Below is a small trained network, with its code and all its weights. Each question gives an input and a class and asks what happens when units are switched off, that is, made to give their printed mean instead of their output.

import numpy as np


def w(rows, s, z=0):
    codes = np.array(rows[::2]) - 128.0
    scale = np.full(codes.shape[1], s)
    scale[-1] = z or s
    return codes * scale


def f(y):
    return y / 2 * (1 + np.tanh(0.7978845608 * (y + 0.044715 * y**3)))


def log_softmax(a):
    a = a - a.max(-1, keepdims=True)
    return a - np.log(np.exp(a).sum(-1, keepdims=True))


def net(x, mask):
    res = np.array(x, float).reshape(1, 3) / 4 @ E
    y = f(res @ A[0][:, :-1].T + A[0][:, -1])
    res = res + np.where(mask, y, B[0][:, -1]) @ B[0][:, :-1]
    return log_softmax(res[-1] @ U[:, :-1].T + U[:, -1])


A, B = {}, {}
E = w([
[46,1,30,172],'x0',
[56,143,188,236],'x1',
[101,194,49,106],'x2',
],0.0089)
A[0] = w([
[167,80,103,16,160],'neuron 1',
[246,144,177,110,232],'neuron 2',
[61,92,157,224,179],'neuron 3',
[76,170,169,241,165],'neuron 4',
[74,54,103,85,63],'neuron 5',
[104,190,162,114,40],'neuron 6',
[178,128,84,93,25],'neuron 7',
[186,108,211,109,12],'neuron 8',
[105,219,168,167,159],'neuron 9',
[55,48,52,129,103],'neuron 10',
[33,2,197,238,145],'neuron 11',
[95,72,108,130,3],'neuron 12',
[52,73,159,156,55],'neuron 13',
[157,31,155,138,189],'neuron 14',
[170,124,104,70,46],'neuron 15',
[77,201,36,146,130],'neuron 16',
[70,132,4,88,180],'neuron 17',
[163,172,39,23,172],'neuron 18',
[78,153,24,173,193],'neuron 19',
[176,105,139,96,159],'neuron 20',
[42,101,144,211,100],'neuron 21',
[41,92,65,234,206],'neuron 22',
[86,167,34,145,89],'neuron 23',
],0.0085,0.0046)
B[0] = w([
[203,157,79,204,189],'neuron 1',
[165,194,171,158,234],'neuron 2',
[116,2,204,123,216],'neuron 3',
[122,26,204,106,211],'neuron 4',
[198,33,103,210,160],'neuron 5',
[125,46,146,46,142],'neuron 6',
[150,83,40,91,137],'neuron 7',
[109,190,61,195,155],'neuron 8',
[110,45,231,101,189],'neuron 9',
[92,117,147,223,210],'neuron 10',
[179,14,99,56,254],'neuron 11',
[172,67,62,186,141],'neuron 12',
[110,39,124,150,165],'neuron 13',
[86,116,212,203,172],'neuron 14',
[120,137,47,139,145],'neuron 15',
[93,248,194,217,169],'neuron 16',
[192,199,92,197,204],'neuron 17',
[217,112,138,156,213],'neuron 18',
[22,185,58,210,199],'neuron 19',
[137,168,93,178,154],'neuron 20',
[66,60,54,202,196],'neuron 21',
[2,101,24,212,249],'neuron 22',
[53,214,153,211,159],'neuron 23',
],0.007,0.0099)
U = w([
[90,163,113,119,1],'0',
[94,255,126,201,237],'1',
[173,132,231,110,252],'2',
[231,161,47,79,17],'3',
[93,32,107,181,209],'4',
[153,150,67,200,43],'5',
],0.0094,0.0053)

Each question gives the input, the list of numbers given to net, and the class t.
The units are the neurons (one row each of A and B). Each row of codes is followed by its name. A weight is (code - 128) times the scale printed after its matrix; where a second scale follows, it is the last column's (A, B and U).
mask holds one flag per neuron, in row order. A switched-off neuron (its flag False) gives its mean, the last column of its row in B, instead of its output. The means were averaged over made-up inputs and are rounded, as every weight is.
A unit's drop is (log p(t) with every unit on - log p(t) with that unit switched off) / (log p(t) with every unit on - log p(t) with every unit switched off).
The circuit of an input: a set's keep is (log p(t) with only the set's units on - log p(t) with every unit switched off) / (log p(t) with every unit on - log p(t) with every unit switched off). Starting from the 12 units with the biggest drops (on a tie, the unit counted first), units are removed one at a time, each time the one whose removal leaves the highest keep (on an exact tie, the one counted first), for as long as the keep stays at least 0.8.
units of the circuit, in order: the units of the circuit, biggest drop first
k most important neurons: the k neurons with the biggest drops, biggest first
drop when u is switched off: that unit's drop, to one decimal
input [3,4,6], class 1: units of the circuit, in order : [neuron 16]
input [-3,-7,7], class 3: units of the circuit, in order : [neuron 18; neuron 22]
input [3,5,7], class 1: 3 most important neurons : [neuron 16; neuron 23; neuron 19]
input [-7,-3,6], class 2: 2 most important neurons : [neuron 22; neuron 9]
input [-5,-2,-1], class 2: 3 most important neurons : [neuron 22; neuron 19; neuron 17]
input [-5,-1,-6], class 1: 3 most important neurons : [neuron 11; neuron 8; neuron 3]
input [-3,-4,7], class 1: 2 most important neurons : [neuron 11; neuron 16]
input [2,-8,-5], class 5: 2 most important neurons : [neuron 11; neuron 14]
input [-8,-3,4], class 2: 2 most important neurons : [neuron 9; neuron 22]
input [-2,-8,6], class 3: drop when neuron 22 is switched off : 0.1
input [-7,-1,5], class 2: drop when neuron 9 is switched off : 0.2
input [2,-6,0], class 5: drop when neuron 11 is switched off : 0.3
